Below are the code and all the weights of a small trained network. Each question names an input and a class and asks about switching units off, where a switched-off unit gives its printed mean instead of its output.

import numpy as np


def w(rows, s, z=0):
    codes = np.array(rows[::2]) - 128.0
    scale = np.full(codes.shape[1], s)
    scale[-1] = z or s
    return codes * scale


def norm(h):
    return h / np.sqrt((h * h).mean(-1, keepdims=True) + 1e-5)


def f(y):
    return y / 2 * (1 + np.tanh(0.7978845608 * (y + 0.044715 * y**3)))


def log_softmax(a):
    a = a - a.max(-1, keepdims=True)
    return a - np.log(np.exp(a).sum(-1, keepdims=True))


def net(x, mask):
    res = np.array(x, float).reshape(1, 8) / 4 @ E
    u = 0
    for l in range(3):
        y = f(norm(res) @ A[l][:, :-1].T + A[l][:, -1])
        res = res + np.where(mask[u : u + 11], y, B[l][:, -1]) @ B[l][:, :-1]
        u += 11
    return log_softmax(norm(res)[-1] @ U[:, :-1].T + U[:, -1])


A, B = {}, {}
E = w([
[134,130,126],'x0',
[36,132,42],'x1',
[124,127,130],'x2',
[127,127,132],'x3',
[44,254,248],'x4',
[123,128,133],'x5',
[132,130,123],'x6',
[219,125,215],'x7',
],0.0074)
A[0] = w([
[120,134,157,65],'L0N1',
[119,179,145,4],'L0N2',
[133,144,135,81],'L0N3',
[255,139,140,36],'L0N4',
[149,204,176,137],'L0N5',
[170,93,117,85],'L0N6',
[139,69,127,166],'L0N7',
[150,119,201,90],'L0N8',
[183,189,50,88],'L0N9',
[140,121,133,63],'L0N10',
[215,56,85,215],'L0N11',
],0.0095,0.0041)
B[0] = w([
[129,151,119,118],'L0N1',
[108,178,143,119],'L0N2',
[125,180,116,116],'L0N3',
[119,68,117,166],'L0N4',
[110,182,83,173],'L0N5',
[67,147,186,142],'L0N6',
[69,81,121,162],'L0N7',
[142,128,3,145],'L0N8',
[123,98,140,129],'L0N9',
[107,151,144,113],'L0N10',
[56,95,141,254],'L0N11',
],0.0071,0.0064)
A[1] = w([
[163,184,96,97],'L1N1',
[50,240,103,44],'L1N2',
[106,105,179,136],'L1N3',
[182,178,196,3],'L1N4',
[184,229,192,144],'L1N5',
[154,168,212,3],'L1N6',
[150,176,163,143],'L1N7',
[106,104,102,64],'L1N8',
[143,166,248,22],'L1N9',
[178,176,170,45],'L1N10',
[170,174,106,99],'L1N11',
],0.012,0.0041)
B[1] = w([
[218,113,147,134],'L1N1',
[85,253,163,254],'L1N2',
[84,100,149,148],'L1N3',
[172,96,96,151],'L1N4',
[207,86,36,230],'L1N5',
[169,66,107,148],'L1N6',
[189,130,100,162],'L1N7',
[138,85,108,143],'L1N8',
[195,10,99,167],'L1N9',
[206,109,115,144],'L1N10',
[175,168,117,127],'L1N11',
],0.0078,0.0059)
A[2] = w([
[170,104,134,121],'L2N1',
[145,195,164,4],'L2N2',
[156,134,75,4],'L2N3',
[49,82,120,34],'L2N4',
[148,67,195,241],'L2N5',
[166,130,167,173],'L2N6',
[208,89,112,200],'L2N7',
[165,164,163,72],'L2N8',
[131,179,242,124],'L2N9',
[180,11,166,200],'L2N10',
[83,91,85,187],'L2N11',
],0.012,0.0022)
B[2] = w([
[70,155,106,139],'L2N1',
[110,116,62,149],'L2N2',
[112,116,177,127],'L2N3',
[211,7,123,202],'L2N4',
[2,171,165,183],'L2N5',
[110,143,91,132],'L2N6',
[77,163,149,180],'L2N7',
[114,75,77,133],'L2N8',
[203,145,44,149],'L2N9',
[72,245,226,255],'L2N10',
[169,79,191,206],'L2N11',
],0.0078,0.007)
U = w([
[66,40,204,202],'0',
[5,187,194,199],'1',
[140,214,76,136],'2',
[227,149,182,3],'3',
[80,33,28,40],'4',
],0.019,0.0042)

Each question gives the input, the list of numbers given to net, and the class t.
The units are the neurons (one row each of A and B). Each row of codes is followed by its name. A weight is (code - 128) times the scale printed after its matrix; where a second scale follows, it is the last column's (A, B and U).
mask holds one flag per neuron, layer by layer. A switched-off neuron (its flag False) gives its mean, the last column of its row in B, instead of its output. The means were averaged over made-up inputs and are rounded, as every weight is.
A unit's drop is (log p(t) with every unit on - log p(t) with that unit switched off) / (log p(t) with every unit on - log p(t) with every unit switched off).
The circuit of an input: a set's keep is (log p(t) with only the set's units on - log p(t) with every unit switched off) / (log p(t) with every unit on - log p(t) with every unit switched off). Starting from the 12 units with the biggest drops (on a tie, the unit counted first), units are removed one at a time, each time the one whose removal leaves the highest keep (on an exact tie, the one counted first), for as long as the keep stays at least 0.8.
circuit, biggest first: the units of the circuit, biggest drop first
most important unit: the unit with the biggest drop
k most important neurons: the k neurons with the biggest drops, biggest first
top k neurons in layer l: the k neurons of layer l with the biggest drops, biggest first
drop when u is switched off: that unit's drop, to one decimal
input [-3,-1,5,-6,7,-7,-6,1], class 3: circuit, biggest first	(L0N11, L1N9)
input [-2,-1,4,3,1,0,-4,-5], class 2: circuit, biggest first	(L0N11, L2N10, L1N2)
input [4,2,0,-1,0,6,-3,-7], class 4: circuit, biggest first	(L2N10)
input [7,-1,-7,-7,-1,-4,-2,4], class 1: 4 most important neurons	(L1N2, L2N10, L2N5, L0N4)
input [-4,0,-8,2,-5,5,0,4], class 1: 2 most important neurons	(L2N10, L2N5)
input [5,0,5,-2,-5,8,7,-8], class 0: 2 most important neurons	(L2N11, L1N5)
input [-8,6,6,-6,1,-2,2,2], class 2: circuit, biggest first	(L0N11, L2N10, L1N2)
input [0,2,1,-1,-6,2,-1,6], class 0: 2 most important neurons	(L0N11, L2N4)
input [5,2,2,7,2,-8,4,7], class 2: 2 most important neurons	(L0N8, L0N5)
input [0,-5,-2,-4,3,-6,1,-1], class 2: 2 most important neurons	(L0N5, L0N8)
input [7,-3,1,6,8,-3,3,5], class 3: circuit, biggest first	(L1N9, L1N5)
input [7,-3,6,5,0,-2,-5,8], class 1: 2 most important neurons	(L0N4, L2N10)
input [-6,-6,4,7,-8,0,8,0], class 0: 2 most important neurons	(L0N11, L0N7)
input [4,3,-3,-1,0,-8,4,5], class 0: most important unit	L2N4
input [3,-1,6,2,-7,3,4,4], class 1: 2 most important neurons	(L2N10, L2N5)
input [4,4,-2,1,0,7,1,-6], class 4: 4 most important neurons	(L2N10, L2N5, L0N5, L0N6)
input [2,5,7,-5,2,0,-3,1], class 2: 2 most important neurons	(L0N11, L2N9)
input [-3,-4,6,-7,-1,3,-2,1], class 1: 2 most important neurons	(L1N2, L2N10)
input [2,-2,3,-3,-8,-4,-1,2], class 1: 2 most important neurons	(L2N10, L2N5)
input [-2,-5,-7,-4,0,4,8,6], class 1: most important unit	L0N4
input [0,-3,5,3,0,1,8,3], class 1: 2 most important neurons	(L1N2, L2N5)
input [1,5,-5,-6,-5,-7,4,6], class 0: 2 most important neurons	(L0N11, L2N4)
input [-2,8,-8,-4,-2,7,3,4], class 0: top 2 neurons in layer 0	(L0N5, L0N8)
input [0,-1,-2,4,4,-3,2,3], class 3: top 2 neurons in layer 0	(L0N11, L0N7)
input [3,-2,5,1,-5,7,-5,-7], class 0: drop when L2N11 is switched off	0.1
input [7,0,-1,-8,3,7,4,5], class 3: drop when L0N11 is switched off	0.2
input [8,-5,-1,2,6,-5,3,5], class 3: most important unit	L1N9
input [-2,6,4,5,0,-8,-6,-4], class 4: drop when L0N6 is switched off	0.2
input [-6,-5,8,-5,-6,-3,-1,1], class 1: drop when L2N10 is switched off	0.3
